Each row was made from one small tree. Brackets hold a mark, then the marks that hang from it, in alphabetical order. Every link used is in the known rows. Write each row's tree.
Known rows
(rovem (liduf gidip poro)): [  51   15    5  197  279   94 -349  -55  176 -158  350 -264  -30  191
  181  104    2  -34  186    3  -76 -231  -49  149  -23  134 -196   73
 -113   65  100  218 -209    2  353  201  113   49  245 -369   56]
(futo (bomom (rovem rukit))): [ -11 -348 -254 -243 -241  264   89   88   74  -61 -165 -199  134  181
  -93 -233  265  -75 -275  121  -33  -71   24  206  255 -211 -123  -64
    7  -12  131   94  334 -177  151 -368   59 -187  116  154  162]
(sipu (poro bomom nefav)): [ 202  205  -67  -98 -387  -58  192 -204 -110   11  106   56 -427  113
  103 -159   32  -82 -377 -249  133   65  -53  -51  -96 -180   -6  102
   81  -64  261    6  -45 -317  106   97 -294  106 -224   36 -248]
(nefav (futo bomom gidip (liduf poro)) rovem rukit): [-558  128  256 -258 -204  107  367  299   26   82 -446  606  -55   72
  -63   22 -185  241  327  232  -73 -109 -185  199 -380  -39  308 -131
   57  -22 -322 -502   24  164   52 -403  334 -223   65  519  334]
(poro (nefav futo (rovem (liduf bomom gidip)))): [-350  270 -122  439  432 -267  119   49   17  146 -225  189 -153  -70
  155   87  -18  225   91   86  145  259 -185 -197  -27  390   13  284
  -77   36    0 -198 -252  236  412  -84 -265 -133 -153  -52    8]
(sipu (poro (bomom gidip) liduf (nefav futo)) rukit): [   6  367   98 -139 -102  -30  720 -490 -113  330 -242  404 -207 -100
  125   -4  146   61 -470  -94  388   93 -156 -125   18  169  -27  -89
  302  -52  373   19 -307 -238 -135  -98 -369   94 -510  -90 -499]
(rukit (liduf futo poro) rovem): [ 263    6  171  233 -131 -123 -243   92   67   62  806 -204  386 -193
   58   20 -180 -425  101  -40 -283 -117  109   69 -326   -4  215  162
 -253 -136    2   -6 -102  101  167  293  205  134   55 -204    2]
(bomom (futo gidip) liduf rovem): [ 121 -531 -240 -228  110  242   -4  285  157 -129 -485 -433 -188 -130
 -534 -192  334  -29   89   64  119 -339  248  141  597 -104   -5 -422
  241 -206  362  251 -150 -199 -391 -473  309 -552 -250 -188  177]
(sipu (rukit nefav rovem)): [ 496 -135   26 -208    2   45   -5  -55  -25  122  159   89  236   90
   23   -4  -37 -101 -281 -102  -11   43    0   88  209 -180    4  172
  350   39  109  138  183 -137 -186  103  -53  240   72  -83  -58]
(nefav (rukit (liduf gidip poro)) sipu): [-316  -86  210  121  199 -229 -453  -50  113   -5  205 -154   22 -147
   96  193 -294  -41  345   54 -199  135 -100   74 -443  -90   25  -27
 -200   89 -544 -194  190  226  107  266    7  373   -2  296  161]
(nefav (futo (bomom rovem)) sipu): [-253 -211 -168    1  129   18  170  525 -186 -159  -27  348  144 -183
 -232  -78  105  130 -159   95 -242  409  -27  132  216   25  -16 -302
 -202 -142  106 -490   48  124  412 -449  -67 -138 -278  482  117]
(rovem (rukit (liduf poro) (nefav sipu))): [  13 -188  129  212  108 -327 -555 -193   15    0  162  -73  283  114
  -82   19  -21 -365  -77   47 -246   41  215   72 -447   44  -81  207
 -128   48 -323  -19  474  168  220  222 -218  142  309   73  -28]
(nefav (futo (liduf poro)) rukit): [-257  349  169   32   24 -105   54   45  -85 -113 -201  249  -27  115
  -14  -68 -122 -172   10  160 -220  207 -143   -3 -208 -192   25  -92
   85  -84   52 -284  -87  -91  174 -174  219   -2   34  279  -24]
(bomom (rovem liduf rukit)): [ 351 -233 -370   74  198   58 -323 -376  237  -90 -356 -338  341  231
 -212 -222  392 -205 -312  243  -95  -33   57   71  164  -18 -329   25
   21   -9   95  239  218 -136  294 -532  -31 -217  133 -199  156]
(poro (bomom gidip) liduf): [ -80  -49   81 -168   36 -142  212  -48 -223  102 -192  218 -294   60
  459  -47  449  -26  -46  -46  183   32   40 -230  -91   62 -216  -98
 -275   60  235  247  -59 -140 -406 -194   56   87  -12 -115 -242]
(bomom futo (liduf (gidip rukit))): [-153 -146 -172  113  315  174 -136  119  141 -274    1 -414   42  -74
 -274  -55   91  139  312  -27  162 -205  118   17  543   93 -119 -162
  234  -96   97  411  -57  -30 -314   76  197 -334   14 -159   21]
(poro (bomom futo rovem) (liduf (gidip nefav))): [ 104 -225 -110   12 -207  -34  253 -146  -19   60  -86 -126  -75 -188
  158  -56  281  272  324  117  327   28   35 -368  163   46  -28 -163
 -269  244  196  305 -128 -117 -456   23   20 -109 -173 -252 -276]
(futo (gidip rukit) (liduf bomom poro)): [ 287   57  -20 -526 -349  281  357  101  362 -110 -236 -170  -12  298
   95  -57 -209  236  -61  -21 -133 -662   26  241 -346 -219  134   18
  -26    3 -199  -90 -247  132 -101 -119  358 -190  445    5  221]
(futo (bomom (gidip (nefav sipu) rukit) (liduf poro))): [ -26  -37  -67 -123   77  379 -112  251  173  -98    2 -402 -148 -187
 -323   59   -4   22  330  -23  -26 -231  208  143  255   25 -107 -299
 -167  -53 -130  136   -7   89 -127  122  241 -137  421  112  332]
(poro (liduf (futo bomom) gidip)): [-371  259  141  -14  -99  153  171  217 -142  -65  265  -58   55   51
  602  125  -21  134  131   19  151 -228 -320  -16   33  220  -99   24
 -294  102  264   98 -168  -31   37   82  161   16  -25 -328 -250]
(sipu (rukit (nefav rovem))): [ 218   18   21 -127  -22   46  -84    1 -149   74 -115  235  109  252
  115   64  -42   18 -125  -61    5   83 -136  -12  253 -156   -9  161
  440   50   27   23  182  -67 -109   27  -31  145   59  -11  191]
(poro (nefav (futo bomom) (rovem (rukit (liduf gidip))))): [-578  126   -6  207  176 -250   71   37  -15  166 -210  238  -29 -137
   29   29    2   71   76  142  209  166 -122  -43  -99  307   86  249
 -102   57 -126 -162   62  217  379 -155 -391 -110  -92  229  -72]
(gidip (nefav rovem (sipu poro (rukit liduf)))): [ 336  449 -132  116 -227  109 -159   35   41  -60   90   63  140  -84
 -217  140 -242  124   92 -143 -377   70  -88 -166  154 -163  142   25
  147   -5 -462 -146  142  129   94   -7 -214  312 -177  350  384]
(sipu (poro liduf) (rukit nefav)): [ 235  411  177 -163 -326  176  243 -474 -139   80  -68  102   92  283
  114  114  -87 -119 -536 -115   61  -74 -123  -43  159  -91  -31   63
  541  -21  200   94   43 -334 -289  102 -106  162 -195 -204 -365]
(bomom futo gidip liduf rovem): [ -66 -594 -238   92  508  211 -138  173   50 -112 -424 -443 -380 -288
 -775 -181  468 -132  148   31  175  -70  402   47  835  110 -104 -519
  197 -247  419  490 -251 -138 -456 -330  322 -506 -240 -390  210]
(rukit liduf (nefav sipu)): [ -26 -145  172  -46  194 -353 -610   44 -156   16  106   78  -41  -38
   -9  137  -96 -228  -30  -94 -152  202  207  -51 -101  -10   35  160
 -144   31 -212  -43  292  143  -71  170 -206  264  181  145 -105]
(nefav (futo bomom) rovem (sipu poro rukit)): [-318  197  -71  131  -59  187  469  255 -191    6   95  830  421  -75
 -280   91 -121  378 -207  -62 -296  328 -197  159   91  127  198 -175
  328 -216 -250 -655  132  236  376 -348 -171  -23 -506  637  295]
(liduf (bomom (rovem rukit)) gidip (poro (nefav sipu))): [ -50 -362 -173  441  213  -40   66 -147  285  153  154 -528   26 -163
   34  103 -178  173  107   87   73  -23    7   91 -473  171   16  121
 -295  182 -216 -229 -252  321  413  399 -115  -23    7 -327  131]
(rukit liduf (nefav (sipu poro)) rovem): [ 268 -159  199   70   67 -255 -455 -215  -35  104  448  115  225 -228
 -344  127 -214 -272 -189 -158 -217  168  380   45 -274   57  240  203
  -94  -49 -382  -71  297  140 -185  230 -210  309   34   94 -240]
(futo (liduf (poro bomom nefav))): [ 213  136   25 -267 -246 -122  -84 -231  -99   63   76   47 -246  192
  211   10   78 -135 -204 -190  -18 -125   24   32 -379 -281    5   99
 -127   10  352 -119 -302  -93   65  -26  -16   53  344  -59 -171]
(futo (liduf gidip poro)): [  44  130   87 -174  -13  188 -261   20  -26 -234  265  -96 -136  202
  115  123 -119  -29   60 -149 -139 -348   -1  197 -117 -177   18    8
  -80   41  162   52 -411  -14   86   45  220  128  345 -238  -33]
(gidip (nefav (futo bomom) rukit sipu)): [-172  298  -50   80  -68  -28   89  517   -5 -145  -96  108 -127 -181
  -78  -65 -198  149  287  109 -282  368 -192 -143  144 -133  -16 -141
 -198   74 -270 -265  317   37  279    9  -97  172  -86  645  201]

Write each row's tree
[-414  546   79  296  145 -286  169 -223 -116   36 -468  102   12 -148
  290  240  -94  218  136  273  366  239 -339 -360  -94  426  -30  155
 -231  149  -60 -237 -377  233   20 -183 -233 -216 -181  -91 -294] => (poro (liduf (gidip rukit)) (nefav futo rovem))
[ 205  510   29 -170 -381  278  408 -384  -54   -5  -36   27  174  291
  179   52   13  -79 -600 -135  -84 -150 -234   -9  227 -192  -76  -32
  538 -123  229   74  -61 -352 -149 -160  -60  154 -375  -58 -239] => (sipu (poro liduf) rukit)
[ -68 -235  232  150  289   32  -98  229 -114   85  405  161  165 -250
 -205   97 -131 -154  198   39   95  101  306  137  -51  229  156   53
  -89   -1   75  -65  -29   35 -107  304  151  -43  251 -131 -256] => (rukit (nefav (futo (bomom (liduf gidip poro)))) rovem)
[  94   19   42  116  158   60 -322  260  -14 -321  401 -103  171  -87
  135   36 -417  282  393   32  175  -66 -252   98    3  294  -78   86
 -307  167 -145   44  -70  242  276  485   55   30  213 -372   84] => (liduf futo (gidip (rukit (nefav sipu))))
[  -9 -234 -137  -46 -215 -382  278   61 -109  121   31   81 -499  -21
  179 -241  262  108  -89 -170  277  209  -49 -178   55  -92  -35   87
  -56   39  432  113   55 -144   -7  163 -338 -107 -220   79 -233] => (poro (bomom futo) nefav)
[ 163 -436  -66 -330  -21  -33   82  114   48   23 -194   63 -109    4
  -68 -216  251  148  211  -60  308 -210  242  -10   77  -35  -43 -119
  105  -24  116  272  200 -120 -508   23  116 -295  170   30  -49] => (poro (bomom (futo (gidip (rukit nefav))) liduf))
[ 142    2   84   48  -36  -73 -322  119 -245 -212  170  138 -202  126
 -152   30 -166  -90 -227 -195 -194  200   73   55   12  -54  -26   32
   23  -25  -48 -141  218  -49   77  221 -152  156  -15   43  -54] => (rukit (nefav (sipu poro)))
[ 379 -112  -23 -273 -168  255  262 -416   96  260  155  145  143 -163
 -175 -137   50  -43 -228 -112  227 -171   49  122  129  -22  132 -146
  342 -132  142  259 -147 -197 -115   -6  -28  170 -309 -236    0] => (sipu (poro (bomom gidip rovem)) (rukit (liduf futo)))
[-249   67  138  127  -85 -155  -16  -86  193  165   12 -299  -26  115
  274   -8 -184 -229  128   89 -190   70  -29 -110 -348 -272   82  167
   80   -1 -348  -14  244  -22  -68  288  224  206   81  219  162] => (nefav (rukit (liduf bomom poro)))
[ -50  198   25   47   76   -8 -432  166   82  -89  133 -200 -105 -114
  100  136 -167  -24  454  -23  -57 -123   29 -173  165  -33  120  180
 -147  127 -335  273  -33   98  -50  117  -43  300  113   28  134] => (rukit (liduf (gidip (nefav rovem))))
[ 208 -163 -153 -107 -180 -142  122 -484  -93  161 -365   14  328  153
  352 -143  525 -124 -280  194  139   88   29 -245 -275  -93 -253  -11
 -201  102  170   75  180 -200 -248 -468  -16  -85   32  -78 -246] => (poro (bomom (rovem rukit)) liduf)
[ -14 -149   48  346   32   80  183  161  113   13   52 -182 -155  104
  -40   13 -195   75  248   34  -73  -14  161  -51 -181  123   88   79
  -49   11 -329   -5  -88  269  -81  504  355 -159  289 -223  438] => (liduf (bomom (gidip (rukit (nefav rovem)))) poro)
